Here is a tiny trained network, its code and every weight. The questions are about switching its units off for an input and a class, where a switched-off unit gives its printed mean instead of its output.

import numpy as np


def w(rows, s, z=0):
    codes = np.array(rows[::2]) - 128.0
    scale = np.full(codes.shape[1], s)
    scale[-1] = z or s
    return codes * scale


def norm(h):
    return h / np.sqrt((h * h).mean(-1, keepdims=True) + 1e-5)


def f(y):
    return y / 2 * (1 + np.tanh(0.7978845608 * (y + 0.044715 * y**3)))


def log_softmax(a):
    a = a - a.max(-1, keepdims=True)
    return a - np.log(np.exp(a).sum(-1, keepdims=True))


def net(x, mask):
    res = np.array(x, float).reshape(1, 6) / 4 @ E
    u = 0
    for l in range(2):
        y = f(norm(res) @ A[l][:, :-1].T + A[l][:, -1])
        res = res + np.where(mask[u : u + 3], y, B[l][:, -1]) @ B[l][:, :-1]
        u += 3
    return log_softmax(norm(res)[-1] @ U[:, :-1].T + U[:, -1])


A, B = {}, {}
E = w([
[162,146,140,76,194,52],'x0',
[44,156,254,168,149,23],'x1',
[240,179,54,116,47,188],'x2',
[95,25,222,192,84,223],'x3',
[252,122,121,71,176,184],'x4',
[162,95,224,49,167,71],'x5',
],0.0063)
A[0] = w([
[195,148,176,78,211,182,184],'0.n0',
[78,133,94,183,40,88,6],'0.n1',
[241,172,90,2,206,124,137],'0.n2',
],0.007,0.0028)
B[0] = w([
[133,141,29,141,98,52,196],'0.n0',
[26,205,81,149,90,214,144],'0.n1',
[208,228,45,2,156,42,254],'0.n2',
],0.0083,0.0055)
A[1] = w([
[104,114,151,142,201,55,95],'1.n0',
[87,146,219,91,163,83,8],'1.n1',
[11,180,69,161,88,58,66],'1.n2',
],0.011,0.0019)
B[1] = w([
[163,90,177,225,27,84,212],'1.n0',
[141,2,158,88,186,116,223],'1.n1',
[47,175,167,95,195,190,255],'1.n2',
],0.0091,0.0055)
U = w([
[148,74,110,164,80,233,48],'0',
[166,198,80,61,157,63,254],'1',
[7,217,161,137,146,180,136],'2',
[87,36,217,147,152,44,35],'3',
],0.015,0.0026)

Each question gives the input, the list of numbers given to net, and the class t.
The units are the neurons (one row each of A and B). Each row of codes is followed by its name. A weight is (code - 128) times the scale printed after its matrix; where a second scale follows, it is the last column's (A, B and U).
mask holds one flag per neuron, layer by layer. A switched-off neuron (its flag False) gives its mean, the last column of its row in B, instead of its output. The means were averaged over made-up inputs and are rounded, as every weight is.
A unit's drop is (log p(t) with every unit on - log p(t) with that unit switched off) / (log p(t) with every unit on - log p(t) with every unit switched off).
k most important neurons: the k neurons with the biggest drops, biggest first
top k neurons in layer l: the k neurons of layer l with the biggest drops, biggest first
drop of u: that unit's drop, to one decimal
input [-5,-6,1,3,8,-2], class 1: top 2 neurons in layer 1 -> [1.n0 1.n1]
input [1,-1,-6,1,-8,0], class 2: most important neuron -> [1.n2]
input [-1,1,-4,6,-5,-1], class 2: 3 most important neurons -> [0.n1 1.n2 1.n0]
input [8,1,-4,-1,0,1], class 3: 2 most important neurons -> [1.n0 1.n1]
input [-5,3,-2,-5,1,5], class 3: 2 most important neurons -> [1.n0 1.n1]
input [-7,7,4,-6,-7,6], class 2: 2 most important neurons -> [1.n2 0.n1]
input [3,-8,-1,5,0,2], class 1: 2 most important neurons -> [1.n0 0.n0]
input [-6,-5,-2,3,-6,5], class 2: top 2 neurons in layer 1 -> [1.n1 1.n0]
input [3,-8,5,7,-2,8], class 1: drop of 0.n2 -> 0.1
input [6,-5,-8,-5,-7,-8], class 2: drop of 0.n0 -> 0.0
input [-7,-6,1,2,8,4], class 1: drop of 0.n2 -> 0.2
input [-6,1,7,1,-4,0], class 2: drop of 0.n1 -> 0.4
